Below are the code and all the weights of a small trained network. Each question names an input and a target symbol and asks about switching units off, where a switched-off unit gives its printed mean instead of its output.

import numpy as np


def w(rows, s, z=0):
    codes = np.array(rows[::2]) - 128.0
    scale = np.full(codes.shape[1], s)
    scale[-1] = z or s
    return codes * scale


def f(y):
    return y / 2 * (1 + np.tanh(0.7978845608 * (y + 0.044715 * y**3)))


def softmax(a):
    e = np.exp(a - a.max(-1, keepdims=True))
    return e / e.sum(-1, keepdims=True)


def log_softmax(a):
    a = a - a.max(-1, keepdims=True)
    return a - np.log(np.exp(a).sum(-1, keepdims=True))


def net(x, mask):
    ids = ['ΓΘΠΣΨαβζηλμτω'.index(c) for c in x.split()]
    T = len(ids)
    res = E[ids] + P[:T]
    q, k, v = (res @ M[0].T for M in (Q, K, V))
    z = softmax(np.where(np.tri(T) > 0, q @ k.T / 2**0.5, -1e9)) @ v
    res = res + np.where(mask[0], z, O[0][:, -1]) @ O[0][:, :-1]
    y = f(res @ A[0][:, :-1].T + A[0][:, -1])
    res = res + np.where(mask[1:25], y, B[0][:, -1]) @ B[0][:, :-1]
    return log_softmax(res[-1] @ U[:, :-1].T + U[:, -1])


Q, K, V, O, A, B = {}, {}, {}, {}, {}, {}
E = w([
[150,135,180],'Γ',
[128,131,68],'Θ',
[201,107,175],'Π',
[140,122,112],'Σ',
[79,150,114],'Ψ',
[135,124,179],'α',
[135,132,183],'β',
[139,68,115],'ζ',
[4,89,123],'η',
[180,132,177],'λ',
[137,123,179],'μ',
[83,42,102],'τ',
[92,212,108],'ω',
],0.02)
P = w([
[69,204,250],'0',
[138,110,145],'1',
[137,109,144],'2',
[137,111,140],'3',
[136,110,139],'4',
[140,112,134],'5',
[139,111,133],'6',
[145,112,129],'7',
[146,111,127],'8',
[145,109,126],'9',
[144,113,128],'10',
],0.013)
Q[0] = w([
[107,47,28],'head 0',
[37,151,7],'head 0',
],0.012)
K[0] = w([
[146,33,36],'head 0',
[147,136,7],'head 0',
],0.013)
V[0] = w([
[96,3,117],'head 0',
[27,128,128],'head 0',
],0.011)
O[0] = w([
[88,45,195,110],'head 0',
[121,8,24,252],'head 0',
],0.012,0.0025)
A[0] = w([
[162,83,68,71],'neuron 0',
[158,112,130,112],'neuron 1',
[134,150,222,158],'neuron 2',
[163,148,126,113],'neuron 3',
[78,157,208,39],'neuron 4',
[130,104,180,140],'neuron 5',
[52,70,88,50],'neuron 6',
[156,132,30,180],'neuron 7',
[110,186,88,138],'neuron 8',
[56,223,116,2],'neuron 9',
[1,169,143,54],'neuron 10',
[108,140,16,183],'neuron 11',
[81,98,88,80],'neuron 12',
[157,101,240,75],'neuron 13',
[83,133,129,99],'neuron 14',
[160,108,126,102],'neuron 15',
[184,157,157,126],'neuron 16',
[121,199,221,132],'neuron 17',
[128,50,162,202],'neuron 18',
[157,148,98,154],'neuron 19',
[117,60,158,153],'neuron 20',
[186,108,139,138],'neuron 21',
[184,152,137,86],'neuron 22',
[151,101,212,152],'neuron 23',
],0.013,0.0068)
B[0] = w([
[20,80,191,184],'neuron 0',
[132,123,154,143],'neuron 1',
[130,43,100,185],'neuron 2',
[83,176,123,153],'neuron 3',
[220,178,253,136],'neuron 4',
[114,128,87,167],'neuron 5',
[150,195,136,218],'neuron 6',
[84,187,211,200],'neuron 7',
[120,193,141,148],'neuron 8',
[175,175,246,134],'neuron 9',
[73,18,204,140],'neuron 10',
[39,70,150,197],'neuron 11',
[129,166,175,177],'neuron 12',
[56,90,83,188],'neuron 13',
[98,104,128,131],'neuron 14',
[123,129,145,144],'neuron 15',
[158,165,124,185],'neuron 16',
[86,84,1,193],'neuron 17',
[194,160,165,254],'neuron 18',
[80,128,82,161],'neuron 19',
[210,189,116,225],'neuron 20',
[133,98,154,176],'neuron 21',
[110,167,133,167],'neuron 22',
[123,104,75,194],'neuron 23',
],0.0069,0.012)
U = w([
[129,216,176,123],'Γ',
[98,47,72,147],'Θ',
[132,173,47,179],'Π',
[200,165,175,195],'Σ',
[71,46,137,55],'Ψ',
[117,137,143,178],'α',
[100,164,143,113],'β',
[137,95,127,110],'ζ',
[127,113,198,76],'η',
[175,247,133,3],'λ',
[123,142,142,104],'μ',
[168,52,131,91],'τ',
[78,119,132,184],'ω',
],0.011,0.0069)

Each question gives the input, a string of symbols that net reads in full, and the target symbol t.
The units are the heads (2 rows each of Q, K, V and O) and the neurons (one row each of A and B). Each row of codes is followed by its name. A weight is (code - 128) times the scale printed after its matrix; where a second scale follows, it is the last column's (O, A, B and U).
mask holds one flag per unit, heads first, then neurons. A switched-off unit (its flag False) gives its mean, the last column of its rows in O or B, instead of its output. The means were averaged over made-up inputs and are rounded, as every weight is.
A unit's drop is (log p(t) with every unit on - log p(t) with that unit switched off) / (log p(t) with every unit on - log p(t) with every unit switched off).
The circuit of an input: a set's keep is (log p(t) with only the set's units on - log p(t) with every unit switched off) / (log p(t) with every unit on - log p(t) with every unit switched off). Starting from the 12 units with the biggest drops (on a tie, the unit counted first), units are removed one at a time, each time the one whose removal leaves the highest keep (on an exact tie, the one counted first), for as long as the keep stays at least 0.8.
units of the circuit, in order: the units of the circuit, biggest drop first
most important unit: the unit with the biggest drop
k most important neurons: the k neurons with the biggest drops, biggest first
drop of u: that unit's drop, to one decimal
input τ α η ω α Π Π Ψ Π Π ω, target Γ: units of the circuit, in order : head 0; neuron 9; neuron 7; neuron 11
input λ Σ Π τ Θ Π τ η μ, target λ: units of the circuit, in order : head 0
input Ψ τ α, target Ψ: units of the circuit, in order : head 0; neuron 11; neuron 0
input ω Ψ τ Π Π Π, target ω: units of the circuit, in order : head 0; neuron 11; neuron 7; neuron 0
input Θ Π Π, target Θ: units of the circuit, in order : head 0; neuron 17; neuron 2; neuron 13
input Σ τ β τ Θ Σ, target Σ: units of the circuit, in order : head 0; neuron 18; neuron 20; neuron 11
input Π Π Σ, target Π: units of the circuit, in order : head 0; neuron 17; neuron 0; neuron 7
input Π α μ Ψ Θ Π Ψ Π Θ Ψ μ, target Π: units of the circuit, in order : head 0; neuron 17; neuron 7
input Π Ψ Θ λ Π Π β, target Π: units of the circuit, in order : neuron 17; head 0; neuron 7
input Θ Π Π Ψ λ, target Θ: units of the circuit, in order : neuron 17; head 0; neuron 2; neuron 13
input Θ Ψ Θ Π Π λ Π α, target Θ: 2 most important neurons : neuron 17; neuron 2
input Ψ Θ τ τ Π Θ ω τ Θ Π α, target Ψ: 3 most important neurons : neuron 11; neuron 0; neuron 20
input Γ Θ Π Θ Θ τ Π Π Ψ λ, target Γ: 2 most important neurons : neuron 7; neuron 17
input Ψ Σ Θ Π Π η, target η: most important unit : neuron 10
input Γ Π Π η Π Π Π, target Γ: drop of head 0 : 1.8
input Θ Π Θ Θ λ, target Θ: drop of neuron 20 : 0.2
input Π ω ω α μ α Π, target Π: drop of head 0 : 1.0
